Here is a tiny trained network, its code and every weight. The questions are about switching its units off for an input and a target symbol, where a switched-off unit gives its printed mean instead of its output.

import numpy as np


def w(rows, s, z=0):
    codes = np.array(rows[::2]) - 128.0
    scale = np.full(codes.shape[1], s)
    scale[-1] = z or s
    return codes * scale


def norm(h):
    return h / np.sqrt((h * h).mean(-1, keepdims=True) + 1e-5)


def f(y):
    return y / 2 * (1 + np.tanh(0.7978845608 * (y + 0.044715 * y**3)))


def softmax(a):
    e = np.exp(a - a.max(-1, keepdims=True))
    return e / e.sum(-1, keepdims=True)


def log_softmax(a):
    a = a - a.max(-1, keepdims=True)
    return a - np.log(np.exp(a).sum(-1, keepdims=True))


def net(x, mask):
    ids = ['ΓΠαβεηθλμστψω'.index(c) for c in x.split()]
    T = len(ids)
    res = E[ids] + P[:T]
    u = 0
    for l in range(3):
        q, k, v = (norm(res) @ M[l].T for M in (Q, K, V))
        z = softmax(np.where(np.tri(T) > 0, q @ k.T / 4**0.5, -1e9)) @ v
        res = res + np.where(mask[u], z, O[l][:, -1]) @ O[l][:, :-1]
        u += 1
        y = f(norm(res) @ A[l][:, :-1].T + A[l][:, -1])
        res = res + np.where(mask[u : u + 4], y, B[l][:, -1]) @ B[l][:, :-1]
        u += 4
    return log_softmax(norm(res)[-1] @ U[:, :-1].T + U[:, -1])


Q, K, V, O, A, B = {}, {}, {}, {}, {}, {}
E = w([
[233,130,166,76,104,94,109,134,116,83,153],'Γ',
[132,115,95,167,139,104,71,34,171,98,167],'Π',
[156,131,110,14,158,102,126,104,146,29,128],'α',
[218,165,198,152,93,160,61,129,105,93,121],'β',
[135,118,205,108,115,109,102,212,129,142,144],'ε',
[181,129,118,150,133,102,134,81,147,22,106],'η',
[97,77,112,182,152,106,73,124,164,105,135],'θ',
[127,157,180,44,114,105,170,172,150,161,163],'λ',
[138,111,107,105,138,138,212,97,179,103,145],'μ',
[122,139,145,168,92,180,118,150,127,99,106],'σ',
[145,104,157,111,146,136,171,145,147,133,137],'τ',
[155,147,161,145,155,122,99,96,133,201,184],'ψ',
[165,101,157,112,140,89,9,106,151,145,210],'ω',
],0.012)
P = w([
[188,77,109,146,37,121,123,176,132,141,138],'0',
[119,216,216,137,236,166,119,146,134,49,221],'1',
[104,203,120,95,65,32,48,137,98,146,139],'2',
[142,120,122,118,42,136,107,134,201,166,94],'3',
[139,211,163,166,250,152,126,159,146,48,224],'4',
[129,176,96,88,145,69,87,71,83,124,172],'5',
[99,40,191,135,76,106,144,104,140,156,95],'6',
[116,207,160,186,245,163,135,145,158,35,220],'7',
[123,154,57,81,176,78,110,63,75,115,188],'8',
],0.02)
Q[0] = w([
[169,95,187,93,129,157,152,93,233,70,165],'0.h0',
[158,148,110,119,136,114,132,158,216,121,163],'0.h0',
[98,3,233,213,149,160,170,99,125,147,61],'0.h0',
[149,138,132,129,147,187,154,222,196,157,154],'0.h0',
],0.054)
K[0] = w([
[223,62,89,150,57,134,144,168,141,107,166],'0.h0',
[157,67,117,156,107,138,117,196,59,107,147],'0.h0',
[133,156,198,102,49,162,47,125,253,174,55],'0.h0',
[128,112,171,147,101,135,171,224,55,131,168],'0.h0',
],0.052)
V[0] = w([
[87,84,122,22,158,129,211,193,122,206,139],'0.h0',
[126,52,38,136,151,108,139,45,203,185,226],'0.h0',
[162,131,51,26,139,80,144,40,135,4,148],'0.h0',
[99,46,62,168,80,191,242,137,150,103,6],'0.h0',
],0.027)
O[0] = w([
[160,124,42,23,177,173,106,46,163,171,198,36],'0.h0',
[108,30,57,176,117,166,219,230,114,146,187,222],'0.h0',
[45,131,113,160,233,168,97,196,100,224,91,252],'0.h0',
[148,70,219,216,121,171,80,62,187,250,202,44],'0.h0',
],0.016,0.018)
A[0] = w([
[87,127,96,75,192,174,93,156,57,160,130,160],'0.n0',
[121,184,186,169,252,160,125,109,112,105,208,121],'0.n1',
[107,221,154,131,234,129,142,129,96,60,175,3],'0.n2',
[102,192,150,160,254,175,140,153,116,68,214,182],'0.n3',
],0.052,0.0031)
B[0] = w([
[39,164,80,220,152,101,110,83,138,112,109,253],'0.n0',
[192,149,115,94,173,97,165,157,200,58,57,217],'0.n1',
[137,162,129,148,101,169,4,138,38,143,172,240],'0.n2',
[86,91,198,34,40,230,129,79,187,135,164,243],'0.n3',
],0.031)
Q[1] = w([
[145,144,185,127,161,103,114,141,202,151,104],'1.h0',
[107,126,128,8,207,147,194,211,91,82,139],'1.h0',
[50,196,253,223,247,142,80,184,59,30,177],'1.h0',
[11,111,98,154,16,162,77,205,75,102,35],'1.h0',
],0.041)
K[1] = w([
[127,76,119,155,166,121,152,154,190,117,114],'1.h0',
[97,190,138,72,191,168,79,133,143,138,96],'1.h0',
[100,178,255,150,192,109,179,150,142,59,125],'1.h0',
[52,175,104,163,108,91,47,91,97,105,37],'1.h0',
],0.054)
V[1] = w([
[111,115,145,113,130,168,131,100,113,117,123],'1.h0',
[126,60,82,77,69,155,66,130,130,165,88],'1.h0',
[71,86,204,14,93,137,109,172,145,128,209],'1.h0',
[121,56,19,119,1,59,63,97,147,232,18],'1.h0',
],0.022)
O[1] = w([
[122,150,115,106,152,149,167,155,129,154,100,111],'1.h0',
[67,139,102,86,88,151,164,160,133,110,102,212],'1.h0',
[150,153,86,123,148,236,184,170,136,125,79,28],'1.h0',
[90,120,157,109,10,116,103,127,79,75,123,255],'1.h0',
],0.014,0.0025)
A[1] = w([
[122,151,126,58,133,156,130,71,88,96,185,116],'1.n0',
[162,130,87,171,213,152,131,117,105,199,217,3],'1.n1',
[54,175,119,192,142,131,78,145,3,149,137,140],'1.n2',
[147,76,33,50,73,111,141,76,90,219,108,19],'1.n3',
],0.058,0.0049)
B[1] = w([
[105,134,124,196,119,88,133,182,140,187,104,173],'1.n0',
[110,147,119,117,123,95,149,148,126,216,237,141],'1.n1',
[158,218,25,113,109,212,146,112,90,165,98,253],'1.n2',
[114,123,116,2,135,168,110,120,211,65,49,146],'1.n3',
],0.038,0.069)
Q[2] = w([
[148,146,55,130,2,75,218,144,59,88,151],'2.h0',
[190,217,13,76,80,127,96,93,197,135,114],'2.h0',
[149,89,166,118,90,124,146,71,169,167,199],'2.h0',
[75,121,15,62,99,218,92,85,156,107,188],'2.h0',
],0.044)
K[2] = w([
[60,209,59,69,27,14,251,132,3,92,145],'2.h0',
[117,194,96,7,11,39,89,203,252,183,137],'2.h0',
[229,66,110,75,79,155,190,43,146,162,203],'2.h0',
[62,155,55,35,113,224,168,127,136,99,167],'2.h0',
],0.034)
V[2] = w([
[118,78,95,196,155,133,102,88,97,190,230],'2.h0',
[49,90,25,73,109,93,82,249,135,151,111],'2.h0',
[42,162,78,79,38,113,155,67,224,93,163],'2.h0',
[66,44,126,91,99,98,62,96,97,77,143],'2.h0',
],0.023)
O[2] = w([
[76,63,154,58,100,130,172,165,111,87,30,6],'2.h0',
[247,74,160,216,148,90,215,113,121,89,125,236],'2.h0',
[158,130,206,217,171,213,113,127,157,29,198,243],'2.h0',
[148,111,141,102,187,164,183,162,129,133,135,17],'2.h0',
],0.015,0.016)
A[2] = w([
[197,177,136,77,218,212,86,96,87,44,49,112],'2.n0',
[156,193,128,53,176,64,83,44,130,2,103,60],'2.n1',
[158,110,106,29,173,185,126,79,167,81,196,3],'2.n2',
[107,176,99,202,148,84,183,181,41,94,133,94],'2.n3',
],0.043,0.0078)
B[2] = w([
[37,118,24,99,85,10,216,104,95,140,151,252],'2.n0',
[142,166,251,136,182,195,208,158,60,169,125,159],'2.n1',
[170,36,97,159,162,132,74,96,53,180,85,184],'2.n2',
[101,115,156,58,190,152,38,166,151,102,118,220],'2.n3',
],0.029,0.034)
U = w([
[121,183,60,119,88,92,131,78,72,101,131,253],'Γ',
[101,143,102,167,162,238,114,239,106,177,98,57],'Π',
[4,127,135,189,195,167,128,93,155,98,121,105],'α',
[127,170,244,90,160,153,159,128,63,170,100,121],'β',
[211,189,136,179,86,146,164,140,219,112,127,69],'ε',
[80,106,150,193,137,32,71,173,95,174,51,108],'η',
[72,47,152,174,29,151,177,182,105,99,103,91],'θ',
[119,119,129,2,126,126,199,153,194,131,70,111],'λ',
[92,133,127,82,163,86,152,168,165,188,243,109],'μ',
[117,143,183,37,37,147,59,67,157,106,158,131],'σ',
[176,49,132,114,160,171,65,78,130,172,106,106],'τ',
[171,85,127,169,156,78,213,124,60,63,125,176],'ψ',
[115,117,139,68,175,80,83,171,123,18,172,207],'ω',
],0.0066,0.0044)

Each question gives the input, a string of symbols that net reads in full, and the target symbol t.
The units are the heads (4 rows each of Q, K, V and O) and the neurons (one row each of A and B). Each row of codes is followed by its name. A weight is (code - 128) times the scale printed after its matrix; where a second scale follows, it is the last column's (O, A, B and U).
mask holds one flag per unit, layer by layer, with each layer's heads first. A switched-off unit (its flag False) gives its mean, the last column of its rows in O or B, instead of its output. The means were averaged over made-up inputs and are rounded, as every weight is.
A unit's drop is (log p(t) with every unit on - log p(t) with that unit switched off) / (log p(t) with every unit on - log p(t) with every unit switched off).
The circuit of an input: a set's keep is (log p(t) with only the set's units on - log p(t) with every unit switched off) / (log p(t) with every unit on - log p(t) with every unit switched off). Starting from the 12 units with the biggest drops (on a tie, the unit counted first), units are removed one at a time, each time the one whose removal leaves the highest keep (on an exact tie, the one counted first), for as long as the keep stays at least 0.8.
units of the circuit, in order: the units of the circuit, biggest drop first
unit that matters most: the unit with the biggest drop
k most important neurons: the k neurons with the biggest drops, biggest first
top k neurons in layer l: the k neurons of layer l with the biggest drops, biggest first
input θ η Γ μ λ μ Π β, target μ: 2 most important neurons -> [0.n3, 1.n1]
input μ Γ μ Π η ε ω, target Π: unit that matters most -> 0.n3
input β α σ α, target β: units of the circuit, in order -> [0.h0, 1.n2, 2.n1]
input α μ σ ψ μ ε β σ, target α: top 3 neurons in layer 0 -> [0.n0, 0.n1, 0.n3]
input λ α λ Π ψ, target ε: top 2 neurons in layer 0 -> [0.n0, 0.n1]
input ψ θ α η ε Γ Π ε, target ω: top 3 neurons in layer 0 -> [0.n3, 0.n2, 0.n1]
input ψ σ θ μ, target ψ: top 3 neurons in layer 1 -> [1.n2, 1.n3, 1.n0]
input η ψ θ η ω η Π μ, target λ: 4 most important neurons -> [0.n1, 0.n0, 1.n2, 0.n2]
input ψ μ Γ η ω, target ω: 2 most important neurons -> [0.n3, 1.n2]
input μ μ β λ, target μ: units of the circuit, in order -> [0.h0, 1.n1, 1.n2]
input Π α ψ Π, target Π: units of the circuit, in order -> [0.h0, 2.n0]
input σ η Γ θ Γ β Γ, target θ: 2 most important neurons -> [0.n2, 0.n0]
input λ σ μ μ β, target ε: 2 most important neurons -> [1.n0, 0.n0]
input ψ α β ε α β τ, target ε: unit that matters most -> 1.n0
input Γ ε μ τ Π ω σ μ, target σ: 2 most important neurons -> [0.n3, 0.n2]
input τ η μ η, target τ: 2 most important neurons -> [1.n3, 0.n0]
input ε τ Γ ψ, target ε: 3 most important neurons -> [1.n0, 0.n0, 1.n2]
input Π ε Π η, target Π: units of the circuit, in order -> [0.h0, 2.n0]
input ε β η λ, target ε: 3 most important neurons -> [1.n0, 0.n0, 1.n2]
input η τ β η, target η: 3 most important neurons -> [0.n2, 1.n2, 0.n3]
input μ η η τ Γ, target τ: top 2 neurons in layer 0 -> [0.n1, 0.n3]
input τ β θ ε ω η θ, target ε: unit that matters most -> 1.n0
input β Π β ψ, target β: 3 most important neurons -> [0.n2, 1.n2, 0.n3]
input μ Π η ω Π λ σ, target ω: 4 most important neurons -> [0.n2, 0.n3, 0.n0, 1.n2]
input η α Γ β λ, target λ: 4 most important neurons -> [0.n1, 0.n0, 1.n2, 0.n2]
input ψ ε β ω Π, target ω: 4 most important neurons -> [0.n3, 1.n2, 0.n2, 0.n1]
input τ ω τ β σ η β λ, target ψ: top 3 neurons in layer 0 -> [0.n1, 0.n2, 0.n0]
